In the rows, zero is written as 128.
Rows near named flat spaces through zero
maspel: [134 143 117 178 106 138 153 114 160  96 166 143 142 152  91 129 172  88
 161  94  93 191 128 107 124 121 124  95]
bavizaki: [158 137 104 115 106 169 137  89 155 135 132 126 139 107 161 127 166 132
 138 160 135 121 181 102  86 129 103 146]
serkaban: [129 123 173 154 168 125 166 172 180 150  80 154  65  86  89 138  85 136
 119 111 117 148 114 166 123 142 143  99]
sunavenu: [142 129 133 124 109 146 110 105 146 132 109 171 111 132 109 136 131 133
 140 125 147 104 113 124 122  88 110 140]
maspel: [166 176 112 168 117 171 122 115 123  98 161 118 147 136  92 122 160  98
 153  90 103 175 107 112 126 131 100 119]
serkaban: [159 166 168 166 140 176 124 125 138 131 112 147 125 161 120 145 153 136
 141 126 122 122 113 142 129 157 130 118]
sunavenu: [130 147 137 166 144 124 178 112 195 135  97 129  77 112  97 109 108 132
 121 106  90 192  98  79 147 128 187  86]
sanulbor: [130 146 150 125 107 165 129 122 144 160 132 183 135 172 132 202 163 152
 134 175 128 127 172 144 124 147 123 117]
bavizaki: [150 152 119 129 121 141 117 168 118 134 144 131 160 138 134 143 127 141
 124 126 124 116 168 168  98 143 109 126]
sanulbor: [121 102 147  91 168 116  91 160  68 135  90 105 163 126 200 141  98 165
  91 202 171  59 164 153 111 189 138 159]
sunavenu: [104  97 130  95 130 113 182  66 214 187 118 143  51  91  94 103 115 141
 142  92 131 136  97  82 159  51 166 132]
bavizaki: [131 140 125 123 124 147 148 122 144 140 112 131 115 102 133 149 126 133
 120 161 125 159 153 109 121 139 116 127]
maspel: [ 75 109 169 165 116 145 160 181 142  94  94 133 141 140  93 157 147 134
 154 183 140 148  96 151 130 166 124 123]
bavizaki: [137 156  79 111  99 121 187 137 178 159 145  93 159 102 151  82 122 138
 133 110 125 151 197  92  94  79 106 147]
serkaban: [113 171 142 117  98 140 129 101 101 158 125 126 107 174 161 161 150 141
 109 163 108 139 121 114 182 139 132 122]
maspel: [108 110 155 107 137 126  88 127  68 126 114 134 126 147 155 164 130 133
 112 176 148  93 114 152 153 161 122 141]
maspel: [121 133 130 100 104 138  67 110  70 126 135 161 152 175 122 168 133 138
 130 150 159  92 103 129 156 104 105 155]
bavizaki: [ 75  60  97  90  96  75 120 120 107  95 119 100 122  94 153  88 120 113
 124 153 153  94 109 117 128  94 117 155]
sunavenu: [114 109 119 140  79 142 142  91 160  96 112 129 109 123 139 107 175 116
 149 155 126 119 113 106 113 114 119 130]
bavizaki: [117 131 109 135  85 128 209 122 218 150 122 117 110 103 142  90 153 131
 147 125 112 147 173 107  96  89 121 124]
serkaban: [193 160 117 151 178 158  99 138  86  98 132 109 157  85 130 124 110  95
 119 112 130 160 152 121  95 169  84 136]
maspel: [150  84  91 100 145 103 116  98 134 122 148 105 131  88 177  87 130 117
 117 118 131  92 176 122  83 130 141 135]
bavizaki: [171 174 112 129 140 141 112 148 114 142 140 130 168 141 139 138 109 143
 112 117 124 135 173 127 108 137 122 128]
bavizaki: [127 104 108 132 101 125  82  74  84  67 133 124 118 124 138 109 159  82
 135 135 130 120  84 101 138 118 102 137]
maspel: [124 140 148 103 178 132 137 174  98 168 118 115 116  81 106 163  73 138
 106 134 142 157 133 153 148 149 103 142]
serkaban: [140 181 181 162 174 141 157 153 138 163  86 151  67 115  86 164  79 126
 105 109 103 197  97 129 175 147 133  97]
sanulbor: [106 124 104  74 139 103 145 161  86 157 133  62 196 116 210 111 108 154
 104 181 161 104 206 116 114 146 112 176]
sunavenu: [191 154 142 170 163 174  71 165  90  78 109 132 168 125 112 129 120 124
 132 120 143 105 116 163  82 178 102 134]
bavizaki: [157 142 120 205 134 118 105 184 112  37 119 111 158 124  90  72 113  87
 140  69 112 143  81 151  95 139 112 107]
sunavenu: [149 108 152 121 156 122 138  90 194 175 128 173  62 113  76 102 110 130
 150  38 136  95  87 139 140  53 150 127]
sanulbor: [144  91 132  90  97 146  84  67 116 130 125 145  76 107 158 105 168 111
 144 121 158  29 106 165 115  83  75 167]
maspel: [ 68  77 150 110 116  75 146 123 151 139  98 160 114 150 125 119 110 136
 136 136 160  97 104 113 156  70 149 141]
sunavenu: [141 137 110  98 122 107 120 143 113 166 184 116 153 153 160 114 135 134
 125  82 122  83 176 176 119 107 117 135]
sanulbor: [ 97 107 162  81 175  50 146 109 133 211 117 151  31 106 104 111  45 119
 101  43 134 122  78 130 215  37 147 131]
sunavenu: [123 131 143  78  77 194  92  77 112 170 153 143 106 169 147 179 204 169
 146 177 141  48 114 174 144 137 114 153]
bavizaki: [151 164 112 132  86 167 130 119 151 129 106 138 125 127 145 142 146 151
 121 169 118 132 155 116 100 137 117 124]
serkaban: [117 149 104 164 127 142 194 155 204 142 189 125 139 139  64 170 150 146
 140 113  53 239 158 123 121 179 203  52]
serkaban: [136 118 113  71 168  66  87 129  53 158 119 107 130 110 209 120  62 131
  63 138 144  93 175 124 142 132 131 146]
bavizaki: [130 113 111 121 112 141 126 118 138 107 102 118 129  98 144 115 133 135
 127 167 142 116 135 109  98 133 120 142]
maspel: [125 151 151 175  86 181 142 102 152  90  88 119 106 152 137 122 189 133
 146 177 110 131  83 111 130 165 136 116]
maspel: [127 143 139 174 115 158 146  83 129  83 134 114 117 130  93 103 175  72
 170 103 120 177  64  82 158 110  93 134]
serkaban: [ 71 114 174 122  81 127 125 107 133 133  72 158  95 184 125 132 145 157
 142 168 158  71  49 124 181  87 141 149]
sanulbor: [108 117 117  96 120 100  77 170  49 109 121 133 152 116 117 143  81 118
 113 137 166 108 110 153 141  99  69 164]
sanulbor: [146 129 138 166 132 159 125 127 158  96 105 131 126 130 110 121 145 140
 138 138 118 127 102 126 104 164 161 109]
maspel: [107 149 162 131 148  76 155 158 124 176 122 137  94 160 147 137  90 130
  95  99 101 142 137 152 177 123 154  98]
sanulbor: [167 126 155 144 103 195  99  47 158 125 135 170  87 162 137 140 216 125
 162 131 122  68 106 147 114 137 130 121]
sunavenu: [142 118  94  93 130 104 100 115 125 149 163 141 141 136 131 130 109 144
 114 102 126 106 153 127 121 103 154 125]
bavizaki: [ 91 150 131 157  55 154 187 103 207 117  63 121  59 119 101 101 150 151
 141 162 103 162  56  79 152  99 153 111]
sanulbor: [120  91 163  95 162 130  67 130  44 121 112 133 170 153 182 159 133 136
 119 190 187  48 140 158 129 170 106 173]
maspel: [123  86  78 105 106 110 170 128 144 117 170  87 158  70 195 101 169  90
 136 154 126 134 240 134  58 138  75 142]
serkaban: [204 193 141 164 169 183 111 134 105 127 136 120 157 133 141 140 137 118
 124 112 115 148 161 134 105 182 103 124]
sanulbor: [129 112 112 116 134 124 101 121  71  96 152  81 192 140 171  92 151 111
 140 135 158  87 136 121 117 136 102 170]
sunavenu: [107  95 120 106 108 125 142 105 137 139 177 139 155 147 140 142 177 113
 159 133 141 114 169 134 119 108 107 143]
sunavenu: [140 110 123 121 151 126 141 103 170 148 143 152 125 115  98 125 120 127
 144  94 137 137 137 105 119  96 145 129]
serkaban: [133 181 154 131 135 144 138 126  93 157 112 123 103 135 153 162 123 120
 103 152 112 167 136 121 170 153 100 124]
serkaban: [128  98 126 125 127 125 144 153 151 126 146 123 186 137 150 103 153 132
 159 125 160  78 180 154  76 117 109 155]
sunavenu: [117 109 125 115 105 163 135 111 122 121 156 114 163 134 150 140 192 121
 161 168 148 107 158 137 106 144  90 156]
bavizaki: [129 135 138 175  83 142 149  94 181 101 121 141  92 157 116  92 180 111
 158 100 100 123  84 122 130 104 141 104]
sanulbor: [140 129 103 141 118 137 114 149  99  88 151 105 201 146 173 134 161 122
 127 170 124 128 189 132  82 184 118 127]
serkaban: [ 81  92 166 132  77 143 100  87 137 102  77 162  76 176 127 145 173 156
 138 189 137  64  41 138 160 134 169 122]
maspel: [115 117 160 133 178 163 141 153 134 128  92 128 109  72  48 158  89 138
 141 143 156 171  68 120 144 147 122 143]
sanulbor: [ 88  96 166  61 112 140 157 105 166 206  90 155 101 119 128 128 125 169
 158 150 206  47 118 131 147  38  90 203]
sunavenu: [132 170 118 138 108  87 210 132 213 187 118 134  89 121 129  73  94 125
 124  53 101 166 159  95 139  35 129 114]
sanulbor: [115 158  99 138 116  99 221 158 225 174 121 116  85  85  95 106  82 148
 111  91  77 216 155  97 128  94 169  84]
serkaban: [104 100 146 132 118 118 145 122 161 128 105 152  64  99  92 126 121 117
 136 115 125 132  85 142 142  99 125 117]
[170 138 116 141  91 194 104  33 123 100 183 110 139 161 161 102 246  94
 176 116 118  88 120 117 113 134  99 144]
sanulbor
[138  94 133 125 202  73 102 105  83 124 174 128 116 117 121 120 100  72
 116  56 116 149 119 128 160 130 144 111]
maspel
[114  74 122 110 156  72 106 140  73 105 158  97 157 123 183  97 128  92
 120 116 142  85 157 160 117 143 115 142]
maspel
[142 150 121 122  90 178 106 104 118 131 155 110 132 165 160 147 194 156
 131 163 104  91 133 157 119 178 144 119]
sunavenu
[128 165 158 130 126 143 136 141 118 154  98 128 130 155 150 136 123 148
 121 147 139 114 128 130 147 129 116 142]
serkaban
[121 138 146 103 124 146 119 120 121 152  81 128 101 121 135 134 109 163
 115 163 152  97  97 121 148 120 128 153]
maspel
[167 149 134 149 115 197 118  79 174 131 138 161 119 155 105 157 183 151
 152 137 111 124 121 119 110 152 159 108]
sunavenu
[ 63 114 131 110 103  76 142 158 126 140 102 116 101 141 112 115  86 155
 110 131 127 123  72 130 178  95 164 124]
bavizaki
[152 168 126 143 146 133 144 156 131 145 139 111 149 136 135 125 115 136
 117 108 109 152 158 133 121 148 135 115]
sunavenu
[124 134 146 143 139 135  91 172  93 105 109 155 170 163 109 171 108 148
 121 161 145 124 120 145 126 162 136 125]
sanulbor
[108  89 170 139 185 109  91 150  78  98 110 125 129 135 103 132 101 121
 126 123 151 105  61 152 157 162 153 131]
maspel
[115 131 125 134 121 120 178 155 170 142 117 114 124 105 124 108 117 134
 133 122 125 147 148 127 114 112 122 128]
maspel
[136 155 125 186 128 127 156 129 184 107 136 136 116 146  48  97 120 119
 152  52  91 187  63  96 147  97 173  89]
sanulbor
[107 133  89 124 106  66 172 180 165 145 154 120 178 143 122  86  91 134
 131  76 125 144 175 117 112  60 134 128]
sanulbor
[ 68 130 111 106  72 112 179 151 161 153 122 109 126 134 125 128 127 162
 129 161 122 145 129 116 146  99 139 131]
serkaban
[161 171 126 169 108 172  87 109 107  93 159 145 158 191 101 150 173 122
 147 113 104 139  96 127 134 151 136 107]
sanulbor
[153  88  83 113 121 108  83  93 123 104 181 150 161 143 158 134 157 116
 125 124 117  99 186 131  81 140 153 110]
maspel
[137 160 103 139 118 134 172 151 174 144 130  97 158 134 151 113 129 165
 117 142 101 154 179 107  99 154 170 108]
sanulbor
[122 161 178 169 155 153 156 181 150 133  74 139 150 151  87 139  99 158
 139 139 148 147  97 122 139 140 140 132]
serkaban
[105 111 137 123 133 117 166 116 156 148 141 137 125 126 117 133 138 115
 146 121 133 151 143 112 139 105 123 131]
sunavenu
[116 132 133 148 113 162 109 116  88  75 107 117 139 125 120 150 154 109
 136 185 135 157  90 103 139 165 100 137]
serkaban
[116 112  93  97  84 132 111  99 120 120 141 135 152 135 150 143 153 137
 130 174 141 113 155 105 113 115 118 144]
sunavenu
[103  83 147 124 118 144  69 143 123  92  86 173 158 170  92 163 124 185
 139 187 173  58  73 144 115 145 177 138]
maspel
[177 183 124 149 137 168 112 117 114 122 122 121 109 109 113 131 122 117
 118 109 107 162 111 117 131 143 107 120]
serkaban
[ 78 136 102 115 142  38 174 205 121 143 101  93 131  89 114  99  18 132
  83 108 121 198 130  96 161  88 141 122]
bavizaki

Rows near named flat spaces through zero (a row that begins with a name and a colon came from that space)
siv-varo: [154 174 153 126  98  79 132 144  78 119 138 115 138 106 128 110 110 127
 153 153 111 156 134 163 164 107 123 139]
siv-varo: [ 57 118 137 118  93 164 118 153 159  58 121  83  51 148 110 114 116  89
 167 150 172 101 148 143 180 119 114 138]
zuban-rap: [154 124 149 152 107 117 154 142  80 154 138 123 150 116 135 115 140 164
 105 143 118 117 152 154 162 158 129 126]
zuban-rap: [104 135 127 129 154 139 122  94 176 118  90 156 144 139 168 132 161 128
  96 105 147 128 160 104  81 136 135 111]
kalur-veri: [ 92 137 124 158 108 143 130  83 180  99  91 125 106 117 175  96 155 132
 111 129 188 114 197 147 175 164 119  73]
tizuk-kore: [ 59 112  85 138 128 165  89  88 212  82 105 137  82 102 151 103 133 122
 123 137 196  93 153 150 205 150 126 126]
kalur-veri: [115 116 144  89 100 163 137 112 121 177 126 109 118 150 141 129 108 161
 152 102 108 141 127  96 161 128 155 112]
siv-varo: [ 95  74 124 137 160 180 157 122 133 154 132  87 128 170 113 136 172 154
  72  98 110 110 140  96 139 142 167 106]
zuban-rap: [168 139 154 148 115 101 157 152  32 168 178 120 179  99 110 109 135 209
 107 158  89 112 139 176 210 162 132 173]
zuban-rap: [139 117 147 146 114 102 144 163  88 138 108  92 113 134 129 136 137  95
 105 135 111 143 131 149 142 107 155  96]
fofom-vepe: [ 70 122 103 134 158 153 101  81 188 110 101 145 126 116 162 119 159 146
  89 116 165 104 159 131 174 149 149 128]
zuban-rap: [131 138 151 119 110 105 138 142 102 139  94 114 107 137 135 135 127 118
 141 135 115 148 127 153 128  99 139 107]
kalur-veri: [125 133 164 127  89 112 119 155  82 154 117  98  64 120 130 166  87 115
 176 138 165  98 125 163 208 155 131  84]
zoma-koma: [111 116 165 127  95 102 124 184  52 156 113  47  23 132  94 182  85  91
 179 145 148 102  99 188 247 121 157  68]
tizuk-kore: [134  90 136  86  96 156 147 124 140 189  72 124 100 171 152 139 116 118
 146  96  92 172 105  93  67  85 158  78]
fofom-vepe: [180  89  91 115 150 149 137 108  96 218 181 164 187 108 103 126 116 220
 113 118  69 126  73 116 141 150 140 173]
siv-varo: [220 128  86 190 106 105 165 109  96 145 188 189 224  54 123  42 149 226
  89 183 102 126 147 191 147 181  70 186]
kalur-veri: [ 69 103 115 108 122 191 113 102 184 116 138 102 114 147 145 113 127 123
 117  97 145 121 151  71 175 140 158 122]
zuban-rap: [133 121 143 118  81 134 142 122 126 156  90 133 113 129 162 111 122 142
 140 131 126 144 145 143 138 124 133 101]
kalur-veri: [126 141 148 147 141 114 134 151 115  99 137 104 122 143 114 147 138  92
 122 127 141 118 140 120 107 133 120 112]
zuban-rap: [ 93 104  96 147 144 143 141 130 135  90 141  90 127 126  94  81 167 143
  85 153 104 132 134 165 188  99 146 163]
fofom-vepe: [126 144 113 137 140 130 112 110 149 104 157 142 155 109 132 113 128 131
 118 127 142 122 140 113 140 147 118 149]
tizuk-kore: [133 119 128 142 108 131 154 132 108 129 137 114 156 121 132  82 152 158
  93 145  96 144 153 147 164 122 141 149]
zoma-koma: [ 83  99 100  88 124 197 118  91 196 126 117 164 105 144 127 112 123 178
 163 123 146 105 118 114 114 136 105 165]
zuban-rap: [149 136 145  73 159 123 116 115 118 196 110 156 153 158 143 185 108 132
 145  76  85 160  82  64  44 100 160 118]
kalur-veri: [ 34  68  79 145 190 209 122  59 212 129  93 152 124 131 148 110 207 218
  46 114 167  60 169 147 193 179 155 145]
zuban-rap: [149 141 187 122  78  75 134 162  87 170  37 112  90 141 191 164 115  59
 130 117 123 170 143 142 104  92 171  39]
zoma-koma: [196 139 108 177  96 100 149 148 102  97 187 161 207  74 124  52 136 149
  94 179 105 139 151 159 127 148  84 195]
fofom-vepe: [147  79  97 139 197 175 156  86 145 192 142 186 203 144 125 136 185 227
  58  97  97  98 122  94  53 177 128 154]
fofom-vepe: [ 59 123 120 140  94 157 100 103 186  88  98 107  74 110 171 103 126 105
 125 132 198 102 181 143 233 155 142  94]
zoma-koma: [124 190 203 138 109  87 156 154  70 101 134  33  97 168 119 156 125  70
 157 112 139 150 173 111 151 121 136  42]
zoma-koma: [123 154 109  89  48 121 131 109 122 112 128 114  99  94 117  40  89 172
 204 180  97 183 116 201 232  65 114 172]
kalur-veri: [132 124 152 103 124 143 146 119 105 177 123 121 138 154 136 142 128 163
 134 103 101 137 128 102 119 130 147 113]
siv-varo: [ 69  90 130  97 117 173 125 125 171 130  64 125  61 164 139 141 134 124
 146 121 146 114 124 135 117 106 141 113]
fofom-vepe: [170  90 185 159  87 118 148 211  50 175 140  88 119 143 141 177 107  67
  99 117 128 103 139  98 129 171 155  77]
siv-varo: [187 182 174  85  72  73 125 174  96 119 116 131 113 145 131 150  59  39
 220 129 105 195  92  97  17  63  98 111]
fofom-vepe: [128 170 135 120 148 101 107 130 119  98 153 129 147 118 118 136 117 113
 141 129 128 134 123 120 130 118 123 155]
tizuk-kore: [110 160 135 118 106 115 121 109 151 102  94 124  96 126 146 117 120 112
 164 134 152 146 144 148 138 108 117 101]
tizuk-kore: [ 84 132 165 111 148 134 123 142 127 123  93 103  82 169 127 182 135 101
 141 107 151 106 133 117 112 124 144  96]
tizuk-kore: [150 107 124 121 175 132 114 148 114 161 156 144 142 141 102 188 114 113
 123 101 118 106  79  83  70 142 134 137]
fofom-vepe: [ 68 111 135 103 136 168 139 121 171 102  91  85  88 186 125 131 152  96
 126 101 123 147 140  91  96  85 153  98]
zoma-koma: [174 123 141 118 164 105 115 159  90 174 150 143 160 138 119 192 106  95
 118  97  99 132  80  75  56 128 148 127]
siv-varo: [175 151 106 147 194  99 136  70 139 168 128 170 226 117 159 128 173 160
  56  88  89 168 136  89  58 131 151 108]
fofom-vepe: [105 132 118 111  90 164 123  99 144 125 157 117 102 114 122  96  98 171
 179 138 154 112 139 136 215 156 108 137]
zuban-rap: [129 148 126  78 152 140 121  91 125 165 142 166 169 132 126 131 121 203
 150 111  92 139 103 109 114 120 132 179]
tizuk-kore: [154 115  96 114 189 118 105 125 127 160 148 157 163 124 106 165 121 124
 110 105  92 138  65  96  76 108 149 155]
zoma-koma: [ 41 141 153  44 141 171 156  72 163 141  45  83  62 216 121 136 157 175
 184  91  97 174 126 122 105  44 159  87]
siv-varo: [221 161 116 150 182  53  98 111  62 214 166 201 213  57 142 177 107 177
 102 120 111 116  84 144 137 179 135 142]
tizuk-kore: [188 137 152 162  61  91 157 201  66  92 170 108 146 108 108  85 108  87
 135 179 107 145 141 156 123 121  92 158]
kalur-veri: [192 157 134 124  94  78 125 130 110 153 102 183 154  96 163 119 103 123
 151 144 114 165 116 151  75 112 107 127]
fofom-vepe: [ 87  93 124  92 149 189 154 103 157 148 113 106 112 188 108 132 154 165
 130  96 100 135 119  89  93 106 145 120]
siv-varo: [ 94 199 154 135 133  81  84 151 111  47 157 104 102  98 113 144 101  83
 168 157 182  99 144 162 207 136 109 156]
zuban-rap: [189  94 136 108 132 157 168 125  65 234 181 145 191 143 106 138 121 227
 121 105  59 126  96  91 108 162 136 152]
zoma-koma: [ 59 143 139  60 189 170 106  45 207 166  56 139 113 192 177 188 148 136
 135  38 138 149 132  38  60 107 178  62]
fofom-vepe: [116 118 128 137  86 144 118 135 138 116 141 102 103 115 142 110 104 101
 136 131 155 121 148 119 193 148 134 109]
siv-varo: [189 172 152 123 104  71 113 163  59 145 189  94 152 103 117 145  66  74
 158 122  99 169 100  97 162 115 144 116]
tizuk-kore: [130 144 157 129 139 107 130 162  97 113 138 103 124 145 111 157 125  92
 131 125 123 127 124 117 108 118 132 126]
tizuk-kore: [ 92 101 124 123 116 153 157 113 130 140  97  94 144 143 149  73 177 166
  66 127  77 164 161 143 183  89 186 134]
siv-varo: [128  88 131 116 102 159 168 128 128 160  91 126 117 158 131 105 150 162
 122 130  95 145 131 139  96 107 133 118]
tizuk-kore: [ 87 136 103 110 160 113  92 121 166  92  99 113 106 129 128 134 132  71
 117 120 121 160 105 127 134  63 167 132]
kalur-veri: [165 146 141 116 117 107 144 142  89 142 156 109 142 136 105 128 108 122
 154 126  91 161 107 114 109 105 124 126]
zoma-koma: [123 126  87  83 162 147 116  50 187 174  84 199 184 124 173 102 153 196
 100  98  82 176 112 107  78  90 158 157]
kalur-veri: [106 121  86 148 131 137 110 118 149  89 164  98 103  99  97 100 119 119
 133 148 151 115 122 153 217 132 123 137]
kalur-veri: [160 152 138 154 151  96 146 119 133 117 100 170 176 130 154 126 169 127
  90 128 124 141 155 130  29 130 107 121]
zoma-koma: [108 120 188  91 157 122 126 165  69 192 102  64  53 192 102 248 100  86
 169  77 128 110  83  93 121 119 176  45]
[117 133 120 144 141 130 136 122 165  81 114 139 144 138 136 106 162 108
 100 132 134 136 154 121  72 116 113 136]
kalur-veri
[ 86 124 119 114 148 154 117  82 168 142  90 147 102 134 148 141 143 168
 135 113 160 104 138 138 147 146 132 109]
tizuk-kore
[163 148 146 125 101  98 124 136 103 151 120 142 130 113 149 139 100 115
 152 130 130 142 123 133 120 131 122 108]
kalur-veri
[129 162 123 142 114 107 132 113 137  86 124 144 144 103 138  83 142 146
 130 159 136 138 157 170 142 122 100 153]
siv-varo
[125 113 122 104  65 145 135 132 137 131 108 114  70 130 122 101  92 124
 191 148 130 147 112 155 153 100 110 114]
zuban-rap
[158 125 132 152 109 106 152 152  83 133 142 119 143 111 114 103 137 147
 114 159 106 132 132 172 154 127 121 143]
zoma-koma
[106 144 157 151 163 107 126 172  88  86 157  94 134 135  99 153 149 106
  99 139 135  94 142 138 151 138 136 157]
tizuk-kore
[141 124  90 171 199 106 110 123 135 110 156 158 169  97 108 142 159 132
  71 135 137  97 114 143 118 153 123 159]
kalur-veri
[ 97 104 144 111 135 168 127 121 148 154 110 110  95 167 138 169 125 117
 135  88 149 108 132  79 114 149 147  81]
tizuk-kore
[ 84 107 146 102  92 166 125 121 148 145  85 124  83 145 160 130 121 142
 146 121 151 112 148 130 164 137 143 109]
kalur-veri
[ 52 137  98 132 159 140 105  60 191 104  72 141 123 107 171  94 180 173
  81 129 155 122 171 173 211 122 162 130]
siv-varo
[ 83 114 176  85  94 157 110 213 103  91 164  41  54 183  85 176  67  23
 187 113 132 118 100  62 143  98 150 132]
kalur-veri
[133 131  83 154 144 127 122  72 162 131 133 154 179  86 157  78 158 171
  74 129 124 143 153 141 174 142 141 135]
siv-varo
[155 146 115 135 156  82 132 139  90 124 136 149 176 102 109 108 150 157
  99 158  76 152 105 178 123  88 134 190]
tizuk-kore
[134 156 125 140 198 104  96 116 120 128 165 165 198 102 136 158 144 145
  78 111 129 103 129 103 126 163 144 172]
fofom-vepe
[156 134 128 108  84 112 128 129 122 149 102 150 120 114 147 111 100 127
 162 142 112 162 112 147 115  99 121 127]
siv-varo
[200 126 145 134 157 114 138 141  82 193 170 169 211 128 136 166 124 149
  95  97  92 124 111  69  48 169 131 140]
zoma-koma
[122 124 125 123 156 141 152 141 112 106 174  80 140 161  71 121 143 129
 124 122  88 142 112 103 113 100 131 149]
kalur-veri
[163 148 143 159  96 106 153 159  90  95 171 110 151 114 109  92 127 122
 130 160 122 132 152 146 138 140  95 146]
zoma-koma
[139 180 141 139 160  57 120 162  81  79 139 122 152 109  98 130 142 107
 119 163 102 145 115 179 126  82 126 180]
tizuk-kore
[143 135 130 116 181 128 118 117 123 156 151 152 175 139 125 167 133 141
 109  94 111 123 109  76  74 142 139 142]
zuban-rap
[ 86  97  91 143 188 164 120  75 190 135  90 175 139 127 148 132 185 184
  72 115 156  86 144 140 114 161 133 134]
siv-varo
[169 151 147 111  97 109 115 128  92 175 163 113 139 114 143 147  71 110
 162 103 120 151 114  85 164 143 145  92]
kalur-veri
[193 136 133 115 137 101 131 145  94 168 146 158 152 130 110 163  98 122
 158 120 100 144  78 107  44 121 108 132]
tizuk-kore
[162 125  76 123 163 121 120  96 141 147 154 172 184 100 113 104 132 169
 110 130  86 154  87 129 105 108 126 176]
fofom-vepe
[ 95 112 104 122 121 153 123 124 191  75  97 153 124 134 141  88 150 110
 114 143 133 138 141 132  82  96 115 166]
kalur-veri
[118 149 169 116 111 121 144 136 110 127 104 101 104 158 136 144 128 115
 152 119 132 137 148 123 115 119 129  91]
tizuk-kore
[122 108 131 118 154 128 125 151 115 141 119 122 126 147 115 157 135 112
 109 118 105 128 102 117 100 106 153 139]
tizuk-kore
